Where the symbols take the units:
z210: ζ>z393, σ>z938, δ>z553, π>z89, β>z264, φ>z502
z16: ζ>z541, σ>z419, δ>z664, π>z969, β>z236, φ>z958
z762: ζ>z916, σ>z89, δ>z264, π>z688, β>z672, φ>z231
z401: ζ>z269, σ>z135, δ>z629, π>z103, β>z528, φ>z733
z672: ζ>z492, σ>z762, δ>z843, π>z135, β>z629, φ>z714
z393: ζ>z256, σ>z394, δ>z52, π>z511, β>z794, φ>z210
z528: ζ>z556, σ>z401, δ>z911, π>z914, β>z445, φ>z405
z256: ζ>z874, σ>z488, δ>z749, π>z71, β>z984, φ>z393
z492: ζ>z773, σ>z916, δ>z688, π>z628, β>z774, φ>z672
z664: ζ>z491, σ>z914, δ>z445, π>z16, β>z397, φ>z874
z819: ζ>z236, σ>z958, δ>z414, π>z938, β>z553, φ>z182
z414: ζ>z397, σ>z874, δ>z71, π>z819, β>z943, φ>z984
z714: ζ>z672, σ>z231, δ>z409, π>z596, β>z790, φ>z677
z553: ζ>z52, σ>z819, δ>z943, π>z210, β>z605, φ>z773
z773: ζ>z553, σ>z182, δ>z705, π>z502, β>z924, φ>z492
z605: ζ>z89, σ>z553, δ>z502, π>z264, β>z231, φ>z924
z397: ζ>z969, σ>z664, δ>z958, π>z236, β>z938, φ>z414
z705: ζ>z943, σ>z984, δ>z916, π>z773, β>z628, φ>z688
z790: ζ>z629, σ>z714, δ>z325, π>z733, β>z745, φ>z491
z733: ζ>z401, σ>z596, δ>z790, π>z911, β>z405, φ>z541
z794: ζ>z984, σ>z393, δ>z89, π>z916, β>z688, φ>z264
z405: ζ>z528, σ>z733, δ>z745, π>z65, β>z587, φ>z159
z159: ζ>z405, σ>z541, δ>z969, π>z488, β>z749, φ>z236
z911: ζ>z103, σ>z629, δ>z733, π>z528, β>z65, φ>z745
z269: ζ>z525, σ>z628, δ>z774, π>z946, β>z556, φ>z401
z135: ζ>z628, σ>z688, δ>z672, π>z774, β>z401, φ>z596
z916: ζ>z182, σ>z511, δ>z794, π>z705, β>z492, φ>z762
z71: ζ>z958, σ>z587, δ>z256, π>z414, β>z182, φ>z511
z745: ζ>z911, σ>z790, δ>z541, π>z405, β>z488, φ>z969
z103: ζ>z946, σ>z774, δ>z401, π>z556, β>z914, φ>z911
z943: ζ>z938, σ>z414, δ>z182, π>z553, β>z502, φ>z705
z629: ζ>z774, σ>z672, δ>z596, π>z401, β>z911, φ>z790
z587: ζ>z445, σ>z405, δ>z488, π>z874, β>z71, φ>z749
z541: ζ>z733, σ>z325, δ>z491, π>z745, β>z159, φ>z16
z924: ζ>z605, σ>z773, δ>z628, π>z525, β>z946, φ>z774
z749: ζ>z587, σ>z159, δ>z394, π>z256, β>z511, φ>z52
z236: ζ>z159, σ>z16, δ>z397, π>z394, β>z52, φ>z819
z394: ζ>z488, σ>z969, δ>z236, π>z749, β>z393, φ>z938
z488: ζ>z65, σ>z745, δ>z159, π>z587, β>z256, φ>z394
z445: ζ>z419, σ>z528, δ>z65, π>z664, β>z958, φ>z587
z677: ζ>z714, σ>z946, δ>z556, π>z325, β>z491, φ>z914
z946: ζ>z231, σ>z924, δ>z269, π>z409, β>z677, φ>z103
z89: ζ>z511, σ>z52, δ>z210, π>z794, β>z762, φ>z605
z596: ζ>z135, σ>z843, δ>z714, π>z629, β>z733, φ>z325
z502: ζ>z210, σ>z943, δ>z773, π>z605, β>z525, φ>z628
z958: ζ>z16, σ>z445, δ>z874, π>z397, β>z819, φ>z71
z688: ζ>z705, σ>z794, δ>z762, π>z492, β>z135, φ>z843
z52: ζ>z749, σ>z236, δ>z938, π>z393, β>z89, φ>z553
z984: ζ>z414, σ>z256, δ>z511, π>z182, β>z705, φ>z794
z556: ζ>z409, σ>z269, δ>z103, π>z677, β>z419, φ>z528
z774: ζ>z924, σ>z492, δ>z135, π>z269, β>z103, φ>z629
z914: ζ>z677, σ>z103, δ>z528, π>z419, β>z664, φ>z65
z182: ζ>z819, σ>z71, δ>z984, π>z943, β>z773, φ>z916
z325: ζ>z596, σ>z409, δ>z677, π>z790, β>z541, φ>z419
z409: ζ>z843, σ>z525, δ>z946, π>z714, β>z325, φ>z556
z628: ζ>z502, σ>z705, δ>z492, π>z924, β>z269, φ>z135
z65: ζ>z914, σ>z911, δ>z405, π>z445, β>z874, φ>z488
z231: ζ>z762, σ>z605, δ>z525, π>z843, β>z714, φ>z946
z525: ζ>z264, σ>z502, δ>z924, π>z231, β>z409, φ>z269
z419: ζ>z325, σ>z556, δ>z914, π>z491, β>z16, φ>z445
z938: ζ>z394, σ>z397, δ>z819, π>z52, β>z210, φ>z943
z969: ζ>z745, σ>z491, δ>z16, π>z159, β>z394, φ>z397
z511: ζ>z71, σ>z749, δ>z393, π>z984, β>z916, φ>z89
z843: ζ>z688, σ>z264, δ>z231, π>z672, β>z596, φ>z409
z264: ζ>z794, σ>z210, δ>z605, π>z762, β>z843, φ>z525
z491: ζ>z790, σ>z677, δ>z419, π>z541, β>z969, φ>z664
z874: ζ>z664, σ>z65, δ>z587, π>z958, β>z414, φ>z256

The rows follow the links: the fewer symbols apart two units are, the more alike their rows tend to be.

Each row is also shifted at random along 6 hidden directions that mean nothing.

Some units, each with a row of numbers:
z414
[-149  -28  -75  -56  -45   -6  132  -99  -60  -30  -38   29  -48  -52 -140   17  -41   -1  -71  150  -21  -19   34  -46  -46  133  -71   91  -94]
z71
[-193  -23   19    0   28 -100  108   -3   30   53  -48   88   52 -108  -41  124  -99   28   24  252 -138 -111   42   20  -83  235  211   -5  -30]
z445
[ -71   90  -20    7 -193   66  -63   58  148  -68   14  -80  -47  123   21  -29 -157   37  137 -149    1 -106   71 -144  -15  -22 -268    2   27]
z182
[  68    7  -64  -38   60  124  143  -71  -54   18   10   62   84  -25  -76   73  233   67  -32  -82  -77   35  -59   29   -7 -141  -58   -7   -1]
z943
[-282  -65  -71  -50   57   18  144 -120 -147   11  -32   63    3  -74 -107    9  113    6 -151   93   -8  109  -56   44   22   23    1   31  -51]
z556
[ -20    3   87   20   57  -13 -130   33    6   -1   26  -66  -81   20   65  -75   28  -99  -18  -45  113   16   10   24   34  -72   41   22  -37]
z664
[-272   51  -59   81  -31  114  -55   95   94  -67  -58  -61   38  103   55   35   32   55  119  111  -55  -80   31 -119  -39  112  -71  -11   52]
z958
[   1   21    9  -13   54   -6   53   11   64  -14  -23   12   28  -50  -59   96   38   -7   43  157  -76 -158   76  -30 -106  118  122   65  -65]
z774
[ 217  -13  -35   83   22   32  -93   55  -23  -11  -32  -31   28   69  106  -38   30   26    7   63   20   88  -61    0   64   41    0  -60   85]
z705
[-111  -86   25  -93  126 -100  112 -136 -172   66   37   94    0 -141 -108   -5   83  -58 -181  -13   32  122  -61  150   27  -91  157   41  -74]
z819
[  62   29   63   -8  -34   67  124  -42   53   87  -14   68  -10  -71  -78  110   26   24   41  -14  -87  -94   25   12  -33   24  -74  -36  -71]
z236
[-113   26   68   44  -12    9   62   33  109   69  -40   51   22  -61  -13  133  -38   32   97  128 -115 -161   56   -5  -75  151   60  -38  -38]
z629
[-108  -37  102   41   78  -37 -131    0  -36   23   -6  -45 -117  -24   53  -94   15 -118  -71   57  132   64  -11   63   60    8   89   11  -59]
z762
[ 122  -33  -31   74  -69   59   29  -22  -59   57  -53   37  -15   26   34  -19  -34   44  -22   58  -12  108  -80   12   93   94 -131 -102   45]
z16
[ -85   34   19  -13  131   53  -18   27   54  -44    7  -34   29  -20  -29   54  186  -44   32   48  -11 -120   61  -16  -96  -44  120   97  -67]
z528
[-211   21  108   53   43   12 -121   59   72   11    8  -67  -69   13   69  -36   26  -80   48   -1   71  -49   29    8    8  -20   42   -4  -37]
z745
[ -27   49   71  -61   55   60  -60  -21   43  -51   56  -87  -97    3  -56  -44  152 -103  -17 -148  113  -71   70  -24  -49 -188  -58  121 -120]
z714
[ 179  -23    9  -31   62  -55 -103  -12  -64  -52   29  -62  -63    7   10 -112   25  -90  -94  -39  139   85   -3   30   30  -97   56   71  -24]
z677
[  88    9  -21  -14   86 -158 -139  148   57  -76   51  -44  155   56  135   -5  -67   22   79  -34  -32  -37   22   -3  -53  -53  294   11  151]
z773
[  54  -41  -23  -25   23  -17   85  -53  -90   52    5   71   53  -45  -22   22   37   32  -61  -40  -35   98  -75   68   36  -46   19  -47   32]
z89
[ 226   -9   72  -62  -14  -46  125  -88  -23  105   37   97    6 -106  -69   63  -21    6  -39 -129  -36    6  -18   93   10  -81   -2  -40  -48]
z393
[ -88  -11 -161  -52  -72  100  148  -90  -90  -64  -30   24   13   29 -123   -5   65   72  -59   16  -31   60  -20  -73   -3   12 -205   52  -11]
z210
[ 213  -16   60  -30  -99    2  128 -113  -33  104   -2   73  -95  -92  -94   27  -83  -12  -59  -51   -6   19  -10   44   40   17 -146  -42 -100]
z511
[ 173   31 -164   14 -141  120  128  -22    0  -40  -52   30   66   80  -55   54  -11  148   53   32 -117   -1  -17 -117   -7   93 -234  -39   61]
z843
[ -68  -34   27  -19   53 -118  -42   21  -62   38   60   29   84  -14   86  -41  -35    9  -37 -162   17  120  -76  107   67 -146  138  -80  110]
z605
[  56  -17   78   24 -116  -33   47  -48  -20  141   -6   72  -43  -45   23   12 -175   24   -6  -79  -18   75  -57   76  100   36 -113 -134   14]

Complete each set of four: the symbols that take the first to the second take the third to the fourth, perhaps in another order.
Answers are names.
[  87  -63 -101 -148  -95 -128  119 -136 -157  -37   39   45  -37  -37 -129  -90 -154   -1 -162 -111   59  136  -22   20   31  -69  -86   68  -20]
: [ -77  -36   38  -23   46 -126  -83   20  -54   33   64    7   38   -4   81  -63  -52  -27  -48 -146   54  116  -64   94   59 -138  136  -53   82]
:: [ 131   60  106  -41   37  -68  -46   61  135    1   55  -28    5  -31    6   49  -28  -54   88  -81  -12 -182  107  -10 -101  -68  127   56  -50]
: z71

[ -94    0   38  -31  146 -118  -82   57   41  -58   28  -34   28  -44   15   13   30  -67    3  104   14 -106   76    7  -99    6  297  108  -41]
: [ 194    2  108  -23   33  -22 -118  -20   -6  -11   41  -81 -151  -14   -7 -104   26 -144  -64  -87  169   15   31   29   29 -115  -21   75 -109]
:: [ -82  -28   16  -20  -65   22  128 -101  -55   83  -16   75  -36  -62  -69   30  -35   25  -50  -17  -29   52  -41   45   43   26 -114  -56  -39]
: z256

[-105  -23   89   29  -41   52  136  -95  -14  140  -53   90  -97 -116  -88   76  -20  -14  -27  137  -33  -25  -11   46   22  150  -77  -59 -124]
: [ 139  -45 -147  -30   -5   25   83  -72 -139  -43  -25   27   39   15  -53  -44   46   43 -104   32    3  142  -69    6   41    0  -80   13   39]
:: [  34  -43  -97   36   36  -13   -1   21  -92   -6  -25   31  101   40   68  -23   29   68  -36   38  -30  141  -98   27   65    8   45  -73  125]
: z714

[ -70   32   22  -56   52  -38   -5   22   67  -47   29  -21   23  -24  -42   44   33  -32   38  -15  -21 -130   80  -22 -106  -40  120   89  -46]
: [-170   57   33   25   27   82  -50   56   92  -29    7  -52   -5   37   13   27  103  -13   78  -30    0 -102   46  -48  -46  -36  -19   32  -25]
:: [ 115   56  136   76   42  120 -133   58  101   20    0  -84 -101   35   53  -19  121  -81   62  -33   82  -73   33  -16    5  -54  -64    8  -74]
: z325

[-105  -28  -92  -54  -20  -30  136  -66  -57  -33  -33   57   30  -56 -110   49  -28   31  -48  142  -70  -19   14  -26  -48  117   17   54  -28]
: [ 359   92  221   52   13  132  -18   28  203   93    4  -33 -111  -47  -24  103  113  -75  132  -31  -16 -238  107  -13  -70  -20  -62    4 -164]
:: [ 126   -1   16  123   18  117  -83   46   -7   45  -35  -26   12   69  118  -28  103   24   29  -19   24   99  -87   19   98  -17  -88 -119   76]
: z916

[ 247  -28   25   -1  -25  -20  -81  -28  -54   -8   17  -52 -111   23   19 -119  -39  -76  -77  -52  131   96  -19   16   70  -51  -73   21  -30]
: [ -16  -19  -53   96  -55  104   -7   19  -48   53  -48   16   42   67   84  -15   24   87   11  -11  -21  145 -114    6  118   23 -145 -140  117]
:: [  -4   54   75    9   66   73   38   29  114   35  -10   16   27  -44  -25  121  128   -4   89   47  -83 -166   59   -7  -89   11   56   15  -65]
: z405

[ 307    3  -53  -23   82  -28 -123   46  -19 -119   32  -89    7   61   32  -85   70  -50  -26  -11   86   32   19  -39  -25  -86   92   99   24]
: [  32  -32  -29   20  100   41  -46    0  -99   -2   11   -4   48   26   55  -59  165    2  -69  -64   53  155 -100   59   80 -132   38  -30   65]
:: [  71  -45  -94   11  -20   40   98  -55  -91   14  -48   57   24  -11  -37   14   18   58  -59  106  -47   97  -69    3   42   93  -58  -34   28]
: z938

[-155   56  138  -29    9   11  -17   -2  107   35   48  -23  -61  -37  -23   36   24  -63   51 -124   20 -139   76    6  -54 -110   -3   27  -98]
: [  96    9   20  -54 -156   40  143 -123  -12   48  -15   48 -145  -56 -151   11 -113  -13  -38  -14    5  -33   37  -28    2   57 -251   20 -140]
:: [ 173  -39    9   19  124   82  -20  -51 -116   18    4   -8  -26  -11   -3  -62  237  -48 -107  -39   86  145  -81   78   73 -137    0    0  -19]
: z790

[ -58  -53  -16  -20   16 -106  -19  -15  -88   25   33   34   51   -8   56  -58  -69   14  -68 -103   30  142  -78   81   72  -81   79  -57   90]
: [ -54  -21   88   21 -141  -57  105  -52   11  165  -16  112  -32  -81    2   59 -223   39   21  -25  -69   18  -38   67   67  105  -85 -145   -4]
:: [  25  -14   68  141   43   11 -118   97   34   65  -43   -7   23   32  165    1   -3    9   62   92  -13   48  -58   39   72   91   95 -125   85]
: z264

[  87    5  -77 -105 -126 -158  109  -25   40  -69   -3   33   22  -30  -98   43 -288   38   26   93  -80 -129  105  -87 -117  163   38   81  -15]
: [ -25  -10  126  -29  -39   44  133 -108   -1  151    1   92  -90 -126 -111   75   19  -31  -31  -50  -29  -31   -1   82   17   -7  -93  -41 -136]
:: [ 168  -16 -128  -30   -3   16  112  -24  -71  -12   -2   64  137   19  -20   46   49  108  -19  -14  -98   71  -61    8    2  -27   -6  -37   91]
: z688

[ -35  -55  -67   45   -6  -43  -21    1  -90    7  -32   26   47   25   68  -46  -62   49  -45   76   -3  144  -90   27   85   79   36  -76  108]
: [-153  -12  -42  -48   -9    4  130  -61  -55   48   18   85   91  -36  -47   57   43   74  -30 -118  -83   57  -55   54   17  -93  -32  -49   45]
:: [-182   28   79   78   80   25 -130  108  100    9   -5  -47   23   39  109   26   67  -23   93   45   -2  -80   22   -5  -22    0  116  -26   27]
: z269

[-103  -22   73   49   99   40  124  -20   16  132  -53  111   53 -127  -34  163  111   23   21  182 -135  -66  -30   82  -31  128  147  -79  -43]
: [-167  -43  -83 -126   85    9  161 -150 -146  -52   12   41  -25  -98 -201    1  160  -36 -164   54   27   41   10   27  -48  -56   14  154 -129]
:: [-121    8   -2  -40   38   69  116  -65   -3   10  -11   36   -9  -63 -116   72  125    3  -16   35  -43  -63   25   -1  -57  -11  -21   51  -83]
: z394

[ 136   -3  -18  -25   18  -71 -119   30  -12 -105   14  -91  -78   40   12 -110  -56  -81  -41   45  116   -3   56  -48  -15    2   44  111  -34]
: [ 165  -10    5  114   53   88 -135   53    1  -50  -63  -91  -88   65   72  -74   89  -66   -5  212   97   23    3  -51   37  133  -17   23  -32]
:: [ 110  -18 -154 -176 -110    1  163 -168 -133  -94   43   12  -45    0 -210  -70  -16   12 -146 -163   50   83   14  -45  -16 -130 -228  131  -70]
: z52

[  59  -29  -32   42   56    1 -108   26  -64  -47   -6  -52  -18   44   65  -99   50  -42  -53   36   92  111  -37   -1   50  -18   27   17   39]
: [ -29  -13   64   11   27   -4  -51   -7  -51   75   49   15    4    1   73  -51   41   -7  -38 -202   57  130  -82   94   97 -178  -14  -93   49]
:: [  80   60   32  -11  -97    9   22   31  132   -3    2  -11  -19    6  -25   64 -104   16  112   -7  -61 -174   94  -80  -74   60  -73   21  -51]
: z445

[ 148   12  -46    4    5   52  -84   27  -43  -40   43  -54   28  105   73  -94   87   17  -11 -203   75  123  -67   -2   75 -203  -91  -32   96]
: [ -60  -48   26   53   30  -56  -21   24  -50   83   -6   49   59  -14   89    2  -51   28  -16   12  -26  116  -89   93   80   19  101 -124   99]
:: [ -97   54  -53   -4  -83  117   15  -10   58  -71  -18  -55  -52   64  -68   -3   38   10   43    6   11  -90   62 -116  -47   20 -194   73  -57]
: z405

[  19   70  176  -65   38 -129   -9   53  168   64   89   31   48  -83    5  102  -82  -40  113 -169  -69 -217  105   56 -116 -114  201   12  -41]
: [ -14   16   85  -79 -111  -75  132  -56   55  101   45   90   -2  -85  -79   85 -173   28   33 -163  -85  -90   43   37  -36  -37  -51  -37  -43]
:: [ 183    2  167  131   50   41 -149   75   76   84  -46  -46 -119   -6  108  -21   23  -93   44  130   68  -39    3   34   44  111   40  -67  -54]
: z405

[-117   52  -16   11   36   37 -126   94   60  -78   54  -88   63  108   97  -38   87   12   73 -169   37  -17    9  -41  -11 -181    1    9   85]
: [  48   31  104   36  -25  -35  -95   58  122   -2  -18  -49  -95   -7   24   -2 -116  -75   68   94   31 -142   98  -43  -50  125   39   34  -78]
:: [ 266   79  213  -32  -58  110   16  -56  136   78   30  -36 -224  -72 -123   31   59 -130   44 -130   75 -193  124  -17  -49  -90 -197   72 -253]
: z397

[-258   29   40  -57  -58   34   90  -65   26   23   24   22  -62  -48 -105   37   -1   -9   -5  -83   -4  -69   43   -9  -33  -36 -126   29  -97]
: [-123  -24  -38  -45  -45  -12  133  -68  -61   56   13   81   48  -43  -52   33  -40   60  -42  -73  -61   66  -52   39   22  -31  -58  -45   29]
:: [-344   59  131   56   78    7 -115  128  144   55   49  -22   82   28  134   65   72    5  144 -165  -43 -106   13   44  -20 -148  136  -80   67]
: z958

[ 120   32   11  -59  128   -7    7   15   60  -74   18  -27   37  -44  -64   59  148  -45   19   64  -28 -153   90  -31 -132  -38  175  133  -76]
: [   3   -4 -149  -52  -93   16  117  -66  -33 -104  -52   -6  -35   13 -135    5  -79   26  -31  183  -32  -49   62 -119  -70  181 -121  115  -62]
:: [  56   42   55   69  -18   72 -111   65  109  -29  -24  -88  -86   55   48  -24    8  -50   80   59   54  -97   59  -73  -16   54  -72   16  -51]
: z159

